Below is a small trained network, with its code and all its weights. Each question gives an input and a class and asks what happens when units are switched off, that is, made to give their printed mean instead of their output.

import numpy as np


def w(rows, s, z=0):
    codes = np.array(rows[::2]) - 128.0
    scale = np.full(codes.shape[1], s)
    scale[-1] = z or s
    return codes * scale


def f(y):
    return np.maximum(y, 0)


def log_softmax(a):
    a = a - a.max(-1, keepdims=True)
    return a - np.log(np.exp(a).sum(-1, keepdims=True))


def net(x, mask):
    res = np.array(x, float).reshape(1, 3) / 4 @ E
    y = f(res @ A[0][:, :-1].T + A[0][:, -1])
    res = res + np.where(mask, y, B[0][:, -1]) @ B[0][:, :-1]
    return log_softmax(res[-1] @ U[:, :-1].T + U[:, -1])


A, B = {}, {}
E = w([
[56,143,95,208,57],'x0',
[130,104,58,185,202],'x1',
[101,254,135,134,170],'x2',
],0.011)
A[0] = w([
[89,106,143,180,121,93],'N1',
[112,133,150,89,87,149],'N2',
[101,133,128,174,96,33],'N3',
[90,176,112,185,108,147],'N4',
[139,116,89,147,145,63],'N5',
[135,184,112,122,174,100],'N6',
[186,92,141,82,196,83],'N7',
[155,80,87,124,104,118],'N8',
[149,74,112,138,133,148],'N9',
[113,143,214,120,103,28],'N10',
[161,56,103,107,102,214],'N11',
[143,97,116,141,125,83],'N12',
[150,157,146,88,200,150],'N13',
[144,117,90,172,147,92],'N14',
[132,124,114,131,111,254],'N15',
[97,128,113,168,108,76],'N16',
[135,107,92,136,176,55],'N17',
[114,250,140,145,160,248],'N18',
[146,127,100,173,175,55],'N19',
[106,138,107,146,171,104],'N20',
],0.019,0.0048)
B[0] = w([
[128,158,234,166,160,158],'N1',
[182,129,64,139,35,174],'N2',
[131,202,197,168,128,159],'N3',
[128,106,194,222,138,190],'N4',
[188,186,137,68,83,149],'N5',
[47,70,130,207,77,186],'N6',
[137,154,241,202,126,216],'N7',
[93,65,120,137,38,174],'N8',
[96,88,115,130,48,175],'N9',
[254,201,70,90,30,170],'N10',
[88,69,113,162,90,209],'N11',
[100,102,111,134,54,149],'N12',
[119,93,218,161,97,208],'N13',
[188,132,124,123,66,159],'N14',
[125,81,134,130,199,159],'N15',
[126,188,204,216,154,159],'N16',
[217,194,118,104,75,162],'N17',
[84,49,70,203,71,254],'N18',
[180,197,102,72,66,165],'N19',
[198,144,29,51,22,160],'N20',
],0.0082,0.019)
U = w([
[51,49,102,163,98,115],'0',
[117,145,251,171,137,119],'1',
[195,191,74,115,64,126],'2',
[96,67,120,163,135,253],'3',
[105,171,119,99,164,107],'4',
[67,148,117,84,155,105],'5',
[99,103,79,116,177,106],'6',
[112,151,114,129,163,102],'7',
],0.014,0.013)

Each question gives the input, the list of numbers given to net, and the class t.
The units are the neurons (one row each of A and B). Each row of codes is followed by its name. A weight is (code - 128) times the scale printed after its matrix; where a second scale follows, it is the last column's (A, B and U).
mask holds one flag per neuron, in row order. A switched-off neuron (its flag False) gives its mean, the last column of its row in B, instead of its output. The means were averaged over made-up inputs and are rounded, as every weight is.
A unit's drop is (log p(t) with every unit on - log p(t) with that unit switched off) / (log p(t) with every unit on - log p(t) with every unit switched off).
The circuit of an input: a set's keep is (log p(t) with only the set's units on - log p(t) with every unit switched off) / (log p(t) with every unit on - log p(t) with every unit switched off). Starting from the 12 units with the biggest drops (on a tie, the unit counted first), units are removed one at a time, each time the one whose removal leaves the highest keep (on an exact tie, the one counted first), for as long as the keep stays at least 0.8.
circuit, biggest first: the units of the circuit, biggest drop first
k most important neurons: the k neurons with the biggest drops, biggest first
drop of u: that unit's drop, to one decimal
input [6,-7,4], class 2: circuit, biggest first	(N10)
input [2,3,2], class 3: 3 most important neurons	(N10 N7 N2)
input [0,-7,6], class 2: 2 most important neurons	(N10 N11)
input [5,5,1], class 1: 2 most important neurons	(N4 N1)
input [-6,2,-4], class 1: 2 most important neurons	(N7 N18)
input [-2,-8,-6], class 2: 2 most important neurons	(N10 N18)
input [-7,8,5], class 2: 4 most important neurons	(N20 N19 N17 N4)
input [8,2,7], class 1: 3 most important neurons	(N4 N16 N3)
input [-4,8,8], class 0: 3 most important neurons	(N6 N18 N13)
input [-6,-8,-3], class 2: 2 most important neurons	(N10 N2)
input [4,1,-3], class 1: 2 most important neurons	(N18 N1)
input [-4,-7,-6], class 2: 4 most important neurons	(N10 N18 N2 N6)
input [-7,6,8], class 0: 3 most important neurons	(N18 N6 N20)
input [-3,7,-5], class 2: most important neuron	(N17)
input [-6,1,-4], class 1: 2 most important neurons	(N7 N18)
input [5,6,-3], class 2: drop of N14	0.1
input [4,2,-2], class 1: drop of N18	0.5
input [-1,-5,-1], class 2: drop of N17	0.0
input [3,-3,8], class 0: drop of N18	0.8
input [4,0,-1], class 1: circuit, biggest first	(N18)
